Below is a small trained network, with its code and all its weights. Each question gives an input and a class and asks what happens when units are switched off, that is, made to give their printed mean instead of their output.

import numpy as np


def w(rows, s, z=0):
    codes = np.array(rows[::2]) - 128.0
    scale = np.full(codes.shape[1], s)
    scale[-1] = z or s
    return codes * scale


def norm(h):
    return h / np.sqrt((h * h).mean(-1, keepdims=True) + 1e-5)


def f(y):
    return y / 2 * (1 + np.tanh(0.7978845608 * (y + 0.044715 * y**3)))


def log_softmax(a):
    a = a - a.max(-1, keepdims=True)
    return a - np.log(np.exp(a).sum(-1, keepdims=True))


def net(x, mask):
    res = np.array(x, float).reshape(1, 6) / 4 @ E
    u = 0
    for l in range(4):
        y = f(norm(res) @ A[l][:, :-1].T + A[l][:, -1])
        res = res + np.where(mask[u : u + 6], y, B[l][:, -1]) @ B[l][:, :-1]
        u += 6
    return log_softmax(norm(res)[-1] @ U[:, :-1].T + U[:, -1])


A, B = {}, {}
E = w([
[185,226,168,107,86,128,112,92],'x0',
[104,150,177,174,153,148,155,124],'x1',
[125,129,127,128,129,127,128,130],'x2',
[190,120,71,149,172,141,198,27],'x3',
[95,166,66,145,39,127,212,165],'x4',
[149,148,76,255,117,65,53,122],'x5',
],0.0097)
A[0] = w([
[88,60,111,131,157,106,159,146,50],'0.n1',
[178,96,2,18,90,84,52,135,1],'0.n2',
[81,163,189,217,162,181,173,103,63],'0.n3',
[102,136,107,126,77,89,192,120,169],'0.n4',
[46,191,211,194,193,112,180,128,69],'0.n5',
[122,126,81,193,87,107,55,89,216],'0.n6',
],0.0092,0.0067)
B[0] = w([
[113,160,145,180,150,213,136,147,144],'0.n1',
[206,55,75,70,21,171,87,116,163],'0.n2',
[222,77,22,36,52,118,73,115,151],'0.n3',
[166,71,247,155,171,89,111,117,203],'0.n4',
[220,34,42,42,20,150,41,175,164],'0.n5',
[71,116,175,76,115,188,162,79,254],'0.n6',
],0.011,0.0061)
A[1] = w([
[124,96,172,161,109,100,85,95,101],'1.n1',
[171,243,119,102,124,95,116,122,3],'1.n2',
[84,90,29,149,167,143,131,182,6],'1.n3',
[108,137,78,253,85,89,41,82,115],'1.n4',
[144,144,108,194,64,129,196,184,95],'1.n5',
[127,73,112,136,149,112,136,150,36],'1.n6',
],0.011,0.0058)
B[1] = w([
[145,118,164,124,134,125,151,170,248],'1.n1',
[133,143,148,189,97,167,113,111,160],'1.n2',
[99,92,149,175,122,168,121,123,161],'1.n3',
[113,128,123,2,149,168,157,123,238],'1.n4',
[162,75,181,116,116,52,125,100,173],'1.n5',
[147,103,140,151,100,164,109,126,119],'1.n6',
],0.016,0.0017)
A[2] = w([
[150,114,178,139,251,114,9,76,1],'2.n1',
[192,105,105,145,149,134,133,126,46],'2.n2',
[200,78,138,131,220,133,2,122,55],'2.n3',
[90,127,81,176,37,25,222,129,100],'2.n4',
[187,128,139,99,143,93,111,116,102],'2.n5',
[60,95,163,120,197,103,141,78,182],'2.n6',
],0.009,0.005)
B[2] = w([
[117,71,166,138,24,2,224,129,180],'2.n1',
[145,179,91,110,132,134,143,148,121],'2.n2',
[146,79,177,161,40,39,192,141,196],'2.n3',
[140,51,205,78,173,22,71,68,150],'2.n4',
[86,77,127,209,107,156,144,174,163],'2.n5',
[164,197,186,165,154,180,168,178,252],'2.n6',
],0.0079,0.0047)
A[3] = w([
[74,150,189,54,108,184,113,125,186],'3.n1',
[185,128,38,193,193,105,200,42,48],'3.n2',
[58,49,75,200,191,124,159,147,100],'3.n3',
[148,82,26,97,55,122,69,127,28],'3.n4',
[43,155,139,151,103,81,24,239,1],'3.n5',
[206,252,160,129,67,123,90,92,40],'3.n6',
],0.011,0.0039)
B[3] = w([
[136,146,58,174,144,133,188,52,254],'3.n1',
[92,227,41,120,113,32,53,222,161],'3.n2',
[82,149,184,126,73,165,22,114,153],'3.n3',
[231,158,170,126,152,178,144,196,191],'3.n4',
[181,214,27,128,160,45,57,122,164],'3.n5',
[33,8,127,156,177,175,63,226,182],'3.n6',
],0.012,0.0097)
U = w([
[198,39,59,10,67,194,98,143,101],'0',
[157,142,133,198,148,161,157,129,249],'1',
[48,158,123,39,194,202,250,71,95],'2',
[111,65,233,134,160,41,166,106,92],'3',
[119,222,65,149,176,82,86,143,106],'4',
[61,78,172,218,137,251,69,155,78],'5',
],0.013,0.019)

Each question gives the input, the list of numbers given to net, and the class t.
The units are the neurons (one row each of A and B). Each row of codes is followed by its name. A weight is (code - 128) times the scale printed after its matrix; where a second scale follows, it is the last column's (A, B and U).
mask holds one flag per neuron, layer by layer. A switched-off neuron (its flag False) gives its mean, the last column of its row in B, instead of its output. The means were averaged over made-up inputs and are rounded, as every weight is.
A unit's drop is (log p(t) with every unit on - log p(t) with that unit switched off) / (log p(t) with every unit on - log p(t) with every unit switched off).
The circuit of an input: a set's keep is (log p(t) with only the set's units on - log p(t) with every unit switched off) / (log p(t) with every unit on - log p(t) with every unit switched off). Starting from the 12 units with the biggest drops (on a tie, the unit counted first), units are removed one at a time, each time the one whose removal leaves the highest keep (on an exact tie, the one counted first), for as long as the keep stays at least 0.8.
units of the circuit, in order: the units of the circuit, biggest drop first
unit that matters most: the unit with the biggest drop
k most important neurons: the k neurons with the biggest drops, biggest first
top k neurons in layer l: the k neurons of layer l with the biggest drops, biggest first
input [5,-3,3,-7,1,3], class 4: units of the circuit, in order : (3.n5)
input [7,5,-4,-7,-5,4], class 4: 4 most important neurons : (3.n5 0.n4 2.n6 3.n1)
input [4,-7,1,1,-8,8], class 2: 3 most important neurons : (1.n4 0.n4 0.n5)
input [8,7,7,-8,4,3], class 4: 2 most important neurons : (3.n5 0.n2)
input [-3,-3,-7,-4,-6,8], class 2: 2 most important neurons : (1.n4 0.n4)
input [5,2,3,3,-1,-3], class 5: 2 most important neurons : (3.n6 0.n6)
input [-7,7,-3,4,-5,-6], class 0: units of the circuit, in order : (0.n3 0.n5)
input [5,8,7,1,-6,-8], class 0: 3 most important neurons : (0.n5 0.n3 0.n6)
input [-5,0,1,-4,-5,-6], class 2: top 3 neurons in layer 3 : (3.n4 3.n6 3.n1)
input [-8,-4,-4,-5,-7,8], class 2: top 2 neurons in layer 3 : (3.n1 3.n6)
input [6,-6,7,-6,-2,-8], class 2: 2 most important neurons : (3.n1 0.n5)
input [-2,-1,-4,5,-1,2], class 4: 2 most important neurons : (3.n2 0.n4)
input [-8,6,0,2,2,7], class 5: 4 most important neurons : (1.n3 0.n6 3.n3 0.n5)
input [6,1,-5,5,8,-4], class 3: unit that matters most : 0.n6
input [-7,6,1,4,1,-1], class 5: 2 most important neurons : (1.n3 0.n1)
input [6,-6,-5,8,4,7], class 4: 3 most important neurons : (3.n2 0.n5 0.n6)
input [4,6,-4,-5,3,0], class 0: 2 most important neurons : (0.n5 0.n3)
input [-6,-5,3,-2,5,-1], class 5: units of the circuit, in order : (3.n3 1.n3)
input [-7,1,5,6,4,6], class 5: 2 most important neurons : (3.n3 0.n6)
input [1,6,-1,7,-5,6], class 4: units of the circuit, in order : (3.n2)
input [5,8,-3,7,8,5], class 0: units of the circuit, in order : (0.n3 1.n4)
input [-3,-6,-6,-7,1,2], class 4: top 2 neurons in layer 2 : (2.n3 2.n1)
input [6,-5,3,6,-6,-2], class 3: top 4 neurons in layer 3 : (3.n1 3.n5 3.n4 3.n6)
input [1,7,5,8,-7,2], class 4: top 2 neurons in layer 0 : (0.n4 0.n3)
input [-4,-3,-4,4,5,4], class 3: top 2 neurons in layer 3 : (3.n1 3.n4)
